Below is a small trained network, with its code and all its weights. Each question gives an input and a target symbol and asks what happens when units are switched off, that is, made to give their printed mean instead of their output.

import numpy as np


def w(rows, s, z=0):
    codes = np.array(rows[::2]) - 128.0
    scale = np.full(codes.shape[1], s)
    scale[-1] = z or s
    return codes * scale


def f(y):
    return np.maximum(y, 0)


def softmax(a):
    e = np.exp(a - a.max(-1, keepdims=True))
    return e / e.sum(-1, keepdims=True)


def log_softmax(a):
    a = a - a.max(-1, keepdims=True)
    return a - np.log(np.exp(a).sum(-1, keepdims=True))


def net(x, mask):
    ids = ['αγλμπφ'.index(c) for c in x.split()]
    T = len(ids)
    res = E[ids] + P[:T]
    u = 0
    for l in range(3):
        r = res
        for j in range(2):
            rows = slice(2 * j, 2 * j + 2)
            q, k, v = (r @ M[l][rows].T for M in (Q, K, V))
            z = softmax(np.where(np.tri(T) > 0, q @ k.T / 2**0.5, -1e9)) @ v
            o = O[l][rows]
            res = res + np.where(mask[u + j], z, o[:, -1]) @ o[:, :-1]
        u += 2
        y = f(res @ A[l][:, :-1].T + A[l][:, -1])
        res = res + np.where(mask[u : u + 4], y, B[l][:, -1]) @ B[l][:, :-1]
        u += 4
    return log_softmax(res[-1] @ U[:, :-1].T + U[:, -1])


Q, K, V, O, A, B = {}, {}, {}, {}, {}, {}
E = w([
[131,150,217,227,146,252,143,155,93],'α',
[126,203,94,167,102,241,184,47,76],'γ',
[138,185,60,215,113,33,124,83,236],'λ',
[243,127,89,147,48,229,177,120,21],'μ',
[242,186,158,178,195,89,111,79,61],'π',
[156,213,163,76,106,185,13,135,70],'φ',
],0.012)
P = w([
[103,58,187,161,59,133,121,65,159],'0',
[99,151,210,154,26,149,145,159,135],'1',
[152,146,179,113,149,118,163,137,255],'2',
[146,191,135,110,162,119,143,154,173],'3',
[166,204,86,151,153,139,125,166,112],'4',
[194,195,54,169,171,147,114,172,100],'5',
],0.0087)
Q[0] = w([
[238,178,127,213,52,199,178,122,129],'L0H0',
[213,253,92,195,59,104,79,222,110],'L0H0',
[158,83,148,224,209,125,212,115,148],'L0H1',
[168,139,99,124,148,100,53,169,112],'L0H1',
],0.006)
K[0] = w([
[223,168,73,52,144,130,115,138,52],'L0H0',
[193,152,84,89,161,97,131,255,181],'L0H0',
[116,188,76,197,127,39,123,65,142],'L0H1',
[157,212,160,20,129,188,142,89,138],'L0H1',
],0.0074)
V[0] = w([
[16,253,55,189,119,166,169,76,167],'L0H0',
[209,105,76,84,77,113,175,69,98],'L0H0',
[151,175,53,108,171,34,122,101,111],'L0H1',
[88,91,184,88,104,62,38,96,229],'L0H1',
],0.0041)
O[0] = w([
[70,176,15,162,87,207,91,147,175,253],'L0H0',
[132,111,125,76,177,170,144,62,107,164],'L0H0',
[150,167,79,198,128,108,117,228,89,35],'L0H1',
[105,87,209,36,87,110,157,164,2,31],'L0H1',
],0.0088,0.0031)
A[0] = w([
[168,37,91,56,250,154,214,181,190,149],'L0N0',
[117,84,104,97,147,98,83,100,145,7],'L0N1',
[193,200,128,171,127,111,166,134,88,239],'L0N2',
[130,148,182,170,254,35,86,86,77,44],'L0N3',
],0.0055,0.0014)
B[0] = w([
[180,81,133,99,101,185,166,181,141,134],'L0N0',
[142,135,207,197,202,167,118,87,52,128],'L0N1',
[114,142,207,75,254,145,136,169,168,254],'L0N2',
[82,83,164,190,107,162,73,161,145,147],'L0N3',
],0.0089,0.005)
Q[1] = w([
[86,65,56,156,177,119,119,186,100],'L1H0',
[134,237,109,161,151,254,47,109,159],'L1H0',
[164,203,189,43,67,182,163,142,90],'L1H1',
[166,172,40,134,164,65,230,54,142],'L1H1',
],0.0072)
K[1] = w([
[138,174,122,187,159,121,255,113,137],'L1H0',
[190,209,109,56,170,170,87,143,146],'L1H0',
[136,164,149,76,119,195,111,98,150],'L1H1',
[104,131,110,99,98,135,179,177,104],'L1H1',
],0.009)
V[1] = w([
[132,87,93,196,157,94,254,156,115],'L1H0',
[128,134,128,115,208,90,127,207,165],'L1H0',
[138,179,80,116,104,110,130,89,125],'L1H1',
[35,112,62,126,81,79,183,165,117],'L1H1',
],0.006)
O[1] = w([
[182,253,136,151,138,154,125,78,142,1],'L1H0',
[115,142,104,150,138,72,173,164,173,75],'L1H0',
[73,96,125,129,142,77,132,108,74,157],'L1H1',
[95,151,130,177,150,176,158,111,104,37],'L1H1',
],0.012,0.0079)
A[1] = w([
[92,209,207,117,220,92,121,75,76,3],'L1N0',
[167,94,90,79,102,154,131,119,125,8],'L1N1',
[80,157,67,154,51,48,54,100,214,173],'L1N2',
[1,153,72,216,148,157,235,94,175,60],'L1N3',
],0.0075,0.0006)
B[1] = w([
[214,70,100,153,167,53,70,88,196,140],'L1N0',
[2,208,144,152,85,203,131,132,151,189],'L1N1',
[57,111,182,133,217,148,161,64,104,171],'L1N2',
[153,155,103,171,100,82,132,224,220,254],'L1N3',
],0.0089,0.0072)
Q[2] = w([
[162,172,61,169,132,128,98,171,96],'L2H0',
[152,186,196,175,2,123,111,126,127],'L2H0',
[126,115,58,144,96,129,142,167,64],'L2H1',
[154,98,91,127,34,106,91,128,154],'L2H1',
],0.0084)
K[2] = w([
[91,148,62,127,174,118,203,80,183],'L2H0',
[42,111,224,254,133,72,148,17,158],'L2H0',
[113,163,88,167,71,172,137,116,200],'L2H1',
[52,162,152,56,49,140,67,100,85],'L2H1',
],0.0071)
V[2] = w([
[158,116,83,93,106,168,141,136,2],'L2H0',
[178,81,82,178,69,122,182,97,107],'L2H0',
[199,66,89,139,139,101,54,152,159],'L2H1',
[212,108,106,216,170,116,166,200,207],'L2H1',
],0.0067)
O[2] = w([
[133,135,161,15,122,126,139,152,251,30],'L2H0',
[141,142,100,166,171,128,168,102,124,2],'L2H0',
[179,33,162,172,2,155,160,86,157,107],'L2H1',
[107,91,182,107,100,126,94,96,162,23],'L2H1',
],0.0077,0.0047)
A[2] = w([
[108,138,69,135,84,164,136,108,130,3],'L2N0',
[166,172,191,186,189,214,150,76,169,185],'L2N1',
[79,50,214,44,235,181,154,30,143,73],'L2N2',
[132,147,90,158,247,78,65,79,253,90],'L2N3',
],0.0052,0.0028)
B[2] = w([
[204,177,202,92,1,243,30,117,157,171],'L2N0',
[246,218,186,151,93,79,134,54,115,253],'L2N1',
[21,87,105,156,168,156,226,51,22,196],'L2N2',
[103,124,104,132,182,102,220,130,26,244],'L2N3',
],0.005)
U = w([
[57,42,167,136,125,143,68,40,62,220],'α',
[124,195,157,118,106,87,22,174,253,173],'γ',
[153,144,101,162,103,19,111,184,75,143],'λ',
[168,135,146,74,159,79,109,75,77,3],'μ',
[155,93,120,132,9,28,138,104,116,6],'π',
[94,10,67,101,122,107,89,148,125,156],'φ',
],0.0055,0.0018)

Each question gives the input, a string of symbols that net reads in full, and the target symbol t.
The units are the heads (2 rows each of Q, K, V and O) and the neurons (one row each of A and B). Each row of codes is followed by its name. A weight is (code - 128) times the scale printed after its matrix; where a second scale follows, it is the last column's (O, A, B and U).
mask holds one flag per unit, layer by layer, with each layer's heads first. A switched-off unit (its flag False) gives its mean, the last column of its rows in O or B, instead of its output. The means were averaged over made-up inputs and are rounded, as every weight is.
A unit's drop is (log p(t) with every unit on - log p(t) with that unit switched off) / (log p(t) with every unit on - log p(t) with every unit switched off).
The circuit of an input: a set's keep is (log p(t) with only the set's units on - log p(t) with every unit switched off) / (log p(t) with every unit on - log p(t) with every unit switched off). Starting from the 12 units with the biggest drops (on a tie, the unit counted first), units are removed one at a time, each time the one whose removal leaves the highest keep (on an exact tie, the one counted first), for as long as the keep stays at least 0.8.
circuit, biggest first: the units of the circuit, biggest drop first
most important unit: the unit with the biggest drop
top k neurons in layer l: the k neurons of layer l with the biggest drops, biggest first
heads that matter: for each layer, one digit per head in row order, 1 if its drop is at least 0.15 and else 0, layers parted by /
input γ λ γ γ, target λ: top 3 neurons in layer 1 : [L1N3; L1N2; L1N1]
input μ γ γ γ π, target π: heads that matter : 10 / 11 / 01
input λ φ φ λ γ γ, target γ: most important unit : L0N2
input φ μ μ μ λ λ, target μ: circuit, biggest first : [L1N2; L2N3; L1H0; L2H0]
input γ γ γ γ μ, target α: circuit, biggest first : [L1N3; L0H0]
input φ γ π, target φ: circuit, biggest first : [L1H0; L2N1]
input γ φ λ φ γ π, target α: circuit, biggest first : [L2H1; L1N3]
input γ φ π, target φ: heads that matter : 00 / 11 / 00
input λ λ λ, target λ: circuit, biggest first : [L2H0; L1H0]
input γ γ α γ π, target α: circuit, biggest first : [L1N3; L0N3]
input γ γ γ μ, target μ: heads that matter : 10 / 10 / 00
input μ γ α π α, target π: circuit, biggest first : [L2H1; L1H0; L0H0; L1N0]
input π γ λ α φ, target α: heads that matter : 01 / 10 / 01
input λ γ γ γ γ, target γ: most important unit : L0H1
input λ γ π, target π: circuit, biggest first : [L2H1; L1N0; L0H0]
input μ γ φ λ, target φ: circuit, biggest first : [L1N2; L1H0]
input γ λ λ, target λ: circuit, biggest first : [L1H1; L1N3; L2H0]
input γ γ π μ, target α: top 3 neurons in layer 1 : [L1N3; L1N1; L1N0]
input γ γ φ, target α: top 2 neurons in layer 1 : [L1N3; L1N2]
input φ π α μ γ, target μ: top 2 neurons in layer 1 : [L1N3; L1N0]
input γ γ φ λ, target α: top 2 neurons in layer 2 : [L2N2; L2N3]
input π γ α, target π: top 2 neurons in layer 1 : [L1N1; L1N2]
input π α γ, target π: top neuron in layer 0 : [L0N2]
input μ γ γ, target μ: top 2 neurons in layer 1 : [L1N3; L1N1]
input γ γ γ γ, target λ: top 2 neurons in layer 1 : [L1N3; L1N1]
input φ φ φ, target φ: top 2 neurons in layer 2 : [L2N1; L2N0]
input α γ φ φ λ, target φ: top 2 neurons in layer 1 : [L1N2; L1N3]
